Here is a tiny trained network, its code and every weight. The questions are about switching its units off for an input and a class, where a switched-off unit gives its printed mean instead of its output.

import numpy as np


def w(rows, s, z=0):
    codes = np.array(rows[::2]) - 128.0
    scale = np.full(codes.shape[1], s)
    scale[-1] = z or s
    return codes * scale


def norm(h):
    return h / np.sqrt((h * h).mean(-1, keepdims=True) + 1e-5)


def f(y):
    return y / 2 * (1 + np.tanh(0.7978845608 * (y + 0.044715 * y**3)))


def log_softmax(a):
    a = a - a.max(-1, keepdims=True)
    return a - np.log(np.exp(a).sum(-1, keepdims=True))


def net(x, mask):
    res = np.array(x, float).reshape(1, 6) / 4 @ E
    u = 0
    for l in range(4):
        y = f(norm(res) @ A[l][:, :-1].T + A[l][:, -1])
        res = res + np.where(mask[u : u + 7], y, B[l][:, -1]) @ B[l][:, :-1]
        u += 7
    return log_softmax(norm(res)[-1] @ U[:, :-1].T + U[:, -1])


A, B = {}, {}
E = w([
[176,137,108,181,233],'x0',
[146,207,239,203,92],'x1',
[128,128,127,130,129],'x2',
[195,255,5,127,82],'x3',
[125,127,126,132,125],'x4',
[66,185,131,104,166],'x5',
],0.0067)
A[0] = w([
[168,147,114,215,242,1],'0.n0',
[154,219,206,126,190,41],'0.n1',
[187,132,162,170,111,40],'0.n2',
[12,206,122,130,208,116],'0.n3',
[225,68,125,172,132,62],'0.n4',
[183,164,90,42,98,84],'0.n5',
[132,107,110,170,211,109],'0.n6',
],0.011,0.0032)
B[0] = w([
[74,178,155,17,21,229],'0.n0',
[69,122,81,178,119,209],'0.n1',
[97,134,90,198,124,152],'0.n2',
[239,10,108,160,38,254],'0.n3',
[163,53,105,132,44,184],'0.n4',
[138,130,201,144,180,230],'0.n5',
[131,106,141,72,163,197],'0.n6',
],0.012,0.0042)
A[1] = w([
[186,96,220,119,163,14],'1.n0',
[90,185,222,3,24,112],'1.n1',
[208,94,145,235,219,6],'1.n2',
[130,181,205,224,126,29],'1.n3',
[176,182,19,241,209,89],'1.n4',
[71,146,80,40,187,103],'1.n5',
[111,181,228,177,53,45],'1.n6',
],0.005,0.0018)
B[1] = w([
[173,106,128,99,135,127],'1.n0',
[139,124,132,2,111,252],'1.n1',
[161,129,137,39,86,118],'1.n2',
[47,99,117,100,106,140],'1.n3',
[106,143,182,60,139,148],'1.n4',
[135,55,133,170,75,129],'1.n5',
[82,106,63,101,94,187],'1.n6',
],0.0097,0.0027)
A[2] = w([
[234,78,147,168,76,4],'2.n0',
[223,232,49,112,67,112],'2.n1',
[32,110,52,165,66,127],'2.n2',
[116,142,203,12,97,125],'2.n3',
[148,80,58,50,214,152],'2.n4',
[95,68,204,124,191,112],'2.n5',
[150,254,79,121,180,84],'2.n6',
],0.0098,0.0046)
B[2] = w([
[168,90,37,123,167,180],'2.n0',
[131,36,191,100,144,254],'2.n1',
[173,158,98,106,183,195],'2.n2',
[213,206,111,134,93,243],'2.n3',
[36,209,109,140,106,222],'2.n4',
[170,165,185,155,202,171],'2.n5',
[147,143,245,150,193,166],'2.n6',
],0.011,0.0063)
A[3] = w([
[232,125,120,153,179,151],'3.n0',
[133,53,106,186,62,1],'3.n1',
[123,170,197,219,76,155],'3.n2',
[131,156,195,152,164,42],'3.n3',
[11,157,105,147,108,52],'3.n4',
[120,186,107,151,221,140],'3.n5',
[102,85,89,189,166,88],'3.n6',
],0.011,0.0024)
B[3] = w([
[161,135,131,134,236,252],'3.n0',
[132,77,62,106,155,223],'3.n1',
[56,117,52,114,140,208],'3.n2',
[205,131,111,165,218,206],'3.n3',
[145,191,73,176,148,155],'3.n4',
[164,136,89,119,107,162],'3.n5',
[173,254,141,166,88,175],'3.n6',
],0.0095,0.0035)
U = w([
[138,162,176,39,56,95],'0',
[155,152,113,121,135,255],'1',
[136,117,239,139,190,99],'2',
[165,42,61,131,105,45],'3',
[7,175,55,149,135,83],'4',
[175,157,108,113,124,165],'5',
],0.015,0.0099)

Each question gives the input, the list of numbers given to net, and the class t.
The units are the neurons (one row each of A and B). Each row of codes is followed by its name. A weight is (code - 128) times the scale printed after its matrix; where a second scale follows, it is the last column's (A, B and U).
mask holds one flag per neuron, layer by layer. A switched-off neuron (its flag False) gives its mean, the last column of its row in B, instead of its output. The means were averaged over made-up inputs and are rounded, as every weight is.
A unit's drop is (log p(t) with every unit on - log p(t) with that unit switched off) / (log p(t) with every unit on - log p(t) with every unit switched off).
The circuit of an input: a set's keep is (log p(t) with only the set's units on - log p(t) with every unit switched off) / (log p(t) with every unit on - log p(t) with every unit switched off). Starting from the 12 units with the biggest drops (on a tie, the unit counted first), units are removed one at a time, each time the one whose removal leaves the highest keep (on an exact tie, the one counted first), for as long as the keep stays at least 0.8.
units of the circuit, in order: the units of the circuit, biggest drop first
unit that matters most: the unit with the biggest drop
k most important neurons: the k neurons with the biggest drops, biggest first
top k neurons in layer l: the k neurons of layer l with the biggest drops, biggest first
drop when u is switched off: that unit's drop, to one decimal
input [1,-5,-4,0,5,1], class 4: unit that matters most : 2.n4
input [2,8,-2,4,-6,3], class 4: units of the circuit, in order : (0.n1 3.n2)
input [5,-3,-5,2,-5,-4], class 0: 2 most important neurons : (0.n0 0.n3)
input [-4,-8,4,-8,0,8], class 2: 2 most important neurons : (2.n5 0.n0)
input [-6,7,2,6,-6,-7], class 3: 2 most important neurons : (0.n0 2.n1)
input [-8,-8,6,-5,-4,-3], class 0: 3 most important neurons : (0.n1 0.n3 0.n2)
input [-2,-6,-4,-7,5,7], class 2: 3 most important neurons : (2.n5 0.n0 0.n4)
input [6,-7,5,7,-1,6], class 2: 4 most important neurons : (2.n1 2.n6 1.n1 0.n4)
input [-5,-7,2,-1,-2,3], class 4: units of the circuit, in order : (0.n0 2.n4)
input [-3,-8,6,6,-7,1], class 4: 3 most important neurons : (2.n4 0.n0 1.n5)
input [-4,7,2,-2,-4,7], class 3: 3 most important neurons : (0.n3 2.n4 3.n1)
input [4,7,-3,-1,5,0], class 4: 2 most important neurons : (0.n1 0.n2)
input [4,-1,2,3,3,4], class 0: 2 most important neurons : (0.n0 1.n1)
input [7,7,-2,8,-3,-2], class 2: 2 most important neurons : (2.n6 2.n1)
input [1,8,6,-5,-8,8], class 3: 2 most important neurons : (0.n3 2.n4)
input [-6,8,1,-3,-6,-6], class 4: top neuron in layer 0 : (0.n3)
input [6,-5,-1,0,3,6], class 0: 2 most important neurons : (0.n0 0.n6)
input [8,-8,-5,-3,-8,2], class 0: 3 most important neurons : (0.n0 0.n1 0.n6)
input [-6,3,-5,8,-4,-1], class 2: top 2 neurons in layer 2 : (2.n6 2.n1)
input [3,4,2,-1,-4,1], class 4: most important neuron : (0.n1)
input [-2,6,5,8,-8,0], class 2: top 2 neurons in layer 2 : (2.n6 2.n1)
input [-3,2,-5,-5,-4,6], class 3: top 2 neurons in layer 0 : (0.n3 0.n5)
input [0,3,-5,-4,1,0], class 1: top 2 neurons in layer 2 : (2.n1 2.n2)
input [-1,-8,-5,-7,-5,-6], class 4: top 2 neurons in layer 2 : (2.n4 2.n1)
input [-1,-4,-6,6,7,8], class 3: drop when 0.n3 is switched off : 2.3
input [3,7,1,5,4,2], class 4: drop when 3.n2 is switched off : 0.3
input [2,8,-4,3,6,4], class 4: unit that matters most : 0.n1
input [8,0,5,3,-2,1], class 0: drop when 0.n0 is switched off : 1.2
input [8,1,-3,-3,0,2], class 0: drop when 0.n0 is switched off : 1.2
